Below are the code and all the weights of a small trained network. Each question names an input and a class and asks about switching units off, where a switched-off unit gives its printed mean instead of its output.

import numpy as np


def w(rows, s, z=0):
    codes = np.array(rows[::2]) - 128.0
    scale = np.full(codes.shape[1], s)
    scale[-1] = z or s
    return codes * scale


def norm(h):
    return h / np.sqrt((h * h).mean(-1, keepdims=True) + 1e-5)


def f(y):
    return y / 2 * (1 + np.tanh(0.7978845608 * (y + 0.044715 * y**3)))


def log_softmax(a):
    a = a - a.max(-1, keepdims=True)
    return a - np.log(np.exp(a).sum(-1, keepdims=True))


def net(x, mask):
    res = np.array(x, float).reshape(1, 6) / 4 @ E
    u = 0
    for l in range(3):
        y = f(norm(res) @ A[l][:, :-1].T + A[l][:, -1])
        res = res + np.where(mask[u : u + 4], y, B[l][:, -1]) @ B[l][:, :-1]
        u += 4
    return log_softmax(norm(res)[-1] @ U[:, :-1].T + U[:, -1])


A, B = {}, {}
E = w([
[120,131,139,129,124,116,128,123,130,128,124],'x0',
[51,14,125,186,78,199,201,149,210,36,176],'x1',
[137,123,122,131,125,129,127,130,123,121,126],'x2',
[116,130,138,126,127,113,132,123,126,135,132],'x3',
[56,45,102,139,9,97,56,254,43,172,38],'x4',
[135,36,97,14,244,62,148,176,24,148,200],'x5',
],0.0076)
A[0] = w([
[120,53,135,73,182,81,138,162,84,134,241,247],'L0N1',
[120,197,44,155,117,146,85,153,85,134,32,80],'L0N2',
[199,118,147,3,216,38,90,137,32,106,107,17],'L0N3',
[99,2,127,181,124,137,182,155,189,136,201,251],'L0N4',
],0.0053,0.0033)
B[0] = w([
[161,102,73,6,135,44,252,191,151,98,135,255],'L0N1',
[36,79,236,253,112,7,164,7,211,231,90,164],'L0N2',
[130,158,70,228,55,176,117,63,170,94,195,218],'L0N3',
[39,124,155,110,83,248,168,87,104,83,90,248],'L0N4',
],0.0061,0.0069)
A[1] = w([
[176,179,108,90,73,68,170,159,207,123,27,162],'L1N1',
[179,132,49,179,91,45,80,178,69,222,91,2],'L1N2',
[214,131,24,65,68,3,6,200,131,162,60,10],'L1N3',
[140,197,187,105,178,128,98,11,192,172,69,112],'L1N4',
],0.0055,0.0038)
B[1] = w([
[213,72,131,73,181,104,12,183,62,124,107,198],'L1N1',
[107,60,149,83,119,127,95,225,147,135,191,196],'L1N2',
[84,81,99,127,141,2,93,69,127,38,173,196],'L1N3',
[172,162,124,132,165,200,65,103,52,101,78,255],'L1N4',
],0.0079,0.0036)
A[2] = w([
[145,134,136,116,145,136,208,12,206,41,180,183],'L2N1',
[146,175,159,236,89,90,129,157,155,152,59,4],'L2N2',
[169,42,224,102,220,91,96,255,179,230,16,98],'L2N3',
[252,221,40,100,164,53,100,162,194,123,132,77],'L2N4',
],0.0052,0.0039)
B[2] = w([
[155,159,198,173,178,159,111,129,189,167,183,254],'L2N1',
[39,78,131,112,180,81,148,187,117,189,249,143],'L2N2',
[90,255,185,147,151,150,182,74,67,171,222,145],'L2N3',
[188,155,19,125,136,81,122,114,66,180,166,174],'L2N4',
],0.0088,0.0071)
U = w([
[218,221,151,164,209,188,29,32,89,155,49,135],'0',
[56,181,206,205,81,57,2,108,58,223,76,52],'1',
[129,193,193,196,117,237,148,61,206,47,169,191],'2',
[35,61,163,213,9,202,105,157,148,115,56,126],'3',
[223,217,56,63,199,59,182,83,84,185,234,65],'4',
[119,48,60,60,107,12,64,170,54,104,178,165],'5',
[134,49,176,53,229,172,243,125,220,62,222,3],'6',
[49,79,66,30,63,149,198,201,64,56,97,195],'7',
],0.0086,0.0037)

Each question gives the input, the list of numbers given to net, and the class t.
The units are the neurons (one row each of A and B). Each row of codes is followed by its name. A weight is (code - 128) times the scale printed after its matrix; where a second scale follows, it is the last column's (A, B and U).
mask holds one flag per neuron, layer by layer. A switched-off neuron (its flag False) gives its mean, the last column of its row in B, instead of its output. The means were averaged over made-up inputs and are rounded, as every weight is.
A unit's drop is (log p(t) with every unit on - log p(t) with that unit switched off) / (log p(t) with every unit on - log p(t) with every unit switched off).
The circuit of an input: a set's keep is (log p(t) with only the set's units on - log p(t) with every unit switched off) / (log p(t) with every unit on - log p(t) with every unit switched off). Starting from all 12 units, units are removed one at a time, each time the one whose removal leaves the highest keep (on an exact tie, the one counted first), for as long as the keep stays at least 0.8.
circuit, biggest first: the units of the circuit, biggest drop first
unit that matters most: the unit with the biggest drop
top k neurons: the k neurons with the biggest drops, biggest first
k most important neurons of layer l: the k neurons of layer l with the biggest drops, biggest first
drop of u: that unit's drop, to one decimal
input [-8,-1,-5,-7,-5,-1], class 0: unit that matters most	L0N1
input [-8,-7,-1,1,2,5], class 5: circuit, biggest first	[L1N3, L2N1]
input [8,4,2,-1,2,7], class 7: circuit, biggest first	[L0N4, L2N1]
input [8,6,-5,-1,1,5], class 7: top 2 neurons	[L0N4, L0N3]
input [-4,-3,-1,-7,2,-8], class 1: 2 most important neurons of layer 0	[L0N2, L0N4]
input [3,-7,-3,8,-6,-1], class 0: top 2 neurons	[L1N4, L0N1]
input [-8,0,7,8,1,-3], class 1: top 2 neurons	[L0N1, L0N4]
input [-6,0,1,3,2,-4], class 1: top 2 neurons	[L0N4, L0N3]
input [-7,-3,-4,-4,-1,-8], class 0: 2 most important neurons of layer 1	[L1N4, L1N1]
input [1,-1,3,3,-4,-6], class 0: 2 most important neurons of layer 0	[L0N4, L0N3]
input [-3,-2,-7,-4,-1,-3], class 0: drop of L1N4	0.7
input [-5,2,4,1,1,-7], class 3: drop of L2N2	0.1
input [7,-1,6,-8,-5,-3], class 0: drop of L0N2	0.0
input [-5,-4,0,8,-5,-1], class 0: circuit, biggest first	[L1N4]
input [3,2,-6,-7,3,7], class 7: drop of L0N1	-0.1
